Below are the code and all the weights of a small trained network. Each question names an input and a class and asks about switching units off, where a switched-off unit gives its printed mean instead of its output.

import numpy as np


def w(rows, s, z=0):
    codes = np.array(rows[::2]) - 128.0
    scale = np.full(codes.shape[1], s)
    scale[-1] = z or s
    return codes * scale


def norm(h):
    return h / np.sqrt((h * h).mean(-1, keepdims=True) + 1e-5)


def f(y):
    return np.maximum(y, 0)


def log_softmax(a):
    a = a - a.max(-1, keepdims=True)
    return a - np.log(np.exp(a).sum(-1, keepdims=True))


def net(x, mask):
    res = np.array(x, float).reshape(1, 2) / 4 @ E
    u = 0
    for l in range(2):
        y = f(norm(res) @ A[l][:, :-1].T + A[l][:, -1])
        res = res + np.where(mask[u : u + 10], y, B[l][:, -1]) @ B[l][:, :-1]
        u += 10
    return log_softmax(norm(res)[-1] @ U[:, :-1].T + U[:, -1])


A, B = {}, {}
E = w([
[95,183,123,78,67,28,207,189,62,88],'x0',
[155,254,196,232,150,131,78,136,175,29],'x1',
],0.008)
A[0] = w([
[11,122,43,92,164,134,13,123,81,113,97],'L0N0',
[9,177,182,98,129,202,253,128,76,139,133],'L0N1',
[50,193,119,147,86,152,103,154,112,105,82],'L0N2',
[92,57,81,59,99,78,180,109,184,214,101],'L0N3',
[216,147,126,166,129,193,148,116,111,219,78],'L0N4',
[110,65,97,81,190,138,116,150,155,108,123],'L0N5',
[151,134,36,106,134,144,150,147,68,154,85],'L0N6',
[149,158,174,131,152,181,90,146,185,39,252],'L0N7',
[78,109,45,134,97,55,57,166,133,22,38],'L0N8',
[97,85,108,117,197,110,191,61,24,130,93],'L0N9',
],0.0052,0.0031)
B[0] = w([
[182,151,128,153,123,64,125,110,134,159,152],'L0N0',
[159,116,91,171,105,205,120,2,101,95,186],'L0N1',
[109,94,96,153,179,113,96,125,216,183,162],'L0N2',
[173,137,104,154,85,87,78,163,156,103,237],'L0N3',
[124,145,120,166,163,121,218,63,140,88,167],'L0N4',
[163,130,120,74,97,159,125,91,148,105,170],'L0N5',
[166,150,140,161,136,57,86,188,142,157,173],'L0N6',
[147,99,46,24,150,115,152,127,128,157,254],'L0N7',
[88,54,161,133,112,143,178,33,65,92,154],'L0N8',
[92,172,156,52,129,218,105,153,186,236,184],'L0N9',
],0.0068,0.0066)
A[1] = w([
[207,153,85,112,66,79,211,116,154,109,252],'L1N0',
[209,229,182,176,54,149,113,98,171,127,21],'L1N1',
[160,239,171,136,173,143,150,111,162,111,27],'L1N2',
[176,73,94,99,122,121,164,86,69,174,88],'L1N3',
[120,209,137,175,163,127,54,213,148,41,120],'L1N4',
[41,174,202,111,41,98,155,223,2,105,163],'L1N5',
[60,143,124,171,205,207,94,142,110,162,158],'L1N6',
[116,149,97,182,43,168,92,154,50,87,129],'L1N7',
[138,61,215,152,155,186,44,109,125,180,87],'L1N8',
[174,155,92,52,134,83,79,117,177,92,96],'L1N9',
],0.008,0.0022)
B[1] = w([
[149,107,135,160,191,162,74,97,140,192,254],'L1N0',
[2,91,133,198,186,48,167,72,140,88,169],'L1N1',
[163,90,122,132,58,155,60,223,90,212,190],'L1N2',
[85,135,184,149,60,88,79,215,142,82,215],'L1N3',
[147,62,106,5,10,115,92,196,151,206,195],'L1N4',
[211,164,125,142,212,227,180,72,140,61,205],'L1N5',
[142,134,166,116,117,108,200,90,59,104,161],'L1N6',
[80,121,127,119,158,110,166,110,148,88,157],'L1N7',
[153,225,115,121,183,131,206,126,64,73,179],'L1N8',
[55,122,158,149,93,101,164,112,125,87,231],'L1N9',
],0.0086,0.0091)
U = w([
[175,89,128,78,41,121,62,217,148,185,219],'0',
[202,129,129,128,207,184,169,65,109,45,213],'1',
[2,88,178,205,148,69,99,96,155,97,210],'2',
[91,179,136,120,156,78,127,146,81,126,3],'3',
[106,172,154,145,148,88,150,152,93,151,3],'4',
[113,118,144,164,168,90,135,180,80,128,7],'5',
[97,149,106,149,139,91,135,138,86,128,16],'6',
],0.016,0.0037)

Each question gives the input, the list of numbers given to net, and the class t.
The units are the neurons (one row each of A and B). Each row of codes is followed by its name. A weight is (code - 128) times the scale printed after its matrix; where a second scale follows, it is the last column's (A, B and U).
mask holds one flag per neuron, layer by layer. A switched-off neuron (its flag False) gives its mean, the last column of its row in B, instead of its output. The means were averaged over made-up inputs and are rounded, as every weight is.
A unit's drop is (log p(t) with every unit on - log p(t) with that unit switched off) / (log p(t) with every unit on - log p(t) with every unit switched off).
The circuit of an input: a set's keep is (log p(t) with only the set's units on - log p(t) with every unit switched off) / (log p(t) with every unit on - log p(t) with every unit switched off). Starting from the 12 units with the biggest drops (on a tie, the unit counted first), units are removed one at a time, each time the one whose removal leaves the highest keep (on an exact tie, the one counted first), for as long as the keep stays at least 0.8.
circuit, biggest first: the units of the circuit, biggest drop first
top k neurons: the k neurons with the biggest drops, biggest first
k most important neurons of layer l: the k neurons of layer l with the biggest drops, biggest first
drop when u is switched off: that unit's drop, to one decimal
input [-2,0], class 2: top 3 neurons -> [L1N4 L1N5 L1N2]
input [-4,-2], class 1: top 4 neurons -> [L0N7 L1N4 L1N8 L1N1]
input [-7,-4], class 1: circuit, biggest first -> [L1N8]
input [-8,-6], class 1: top 4 neurons -> [L1N8 L1N4 L0N7 L1N2]
input [-5,5], class 0: top 2 neurons -> [L1N4 L0N1]
input [-4,6], class 0: 2 most important neurons of layer 1 -> [L1N4 L1N2]
input [2,3], class 2: top 2 neurons -> [L0N7 L0N8]
input [6,4], class 1: top 2 neurons -> [L1N5 L0N8]
input [-3,2], class 2: top 4 neurons -> [L1N5 L0N7 L1N4 L0N9]
input [1,3], class 2: 2 most important neurons of layer 0 -> [L0N7 L0N3]
input [5,-3], class 1: top 2 neurons -> [L1N5 L0N7]
input [-5,-3], class 1: top 3 neurons -> [L1N8 L0N7 L1N4]
input [-5,6], class 0: drop when L1N2 is switched off -> 1.0
input [-8,-5], class 1: drop when L1N8 is switched off -> 1.1
input [4,7], class 0: drop when L1N4 is switched off -> 1.3
input [0,-2], class 2: drop when L0N7 is switched off -> 0.1
input [6,-2], class 1: top neuron -> [L1N5]
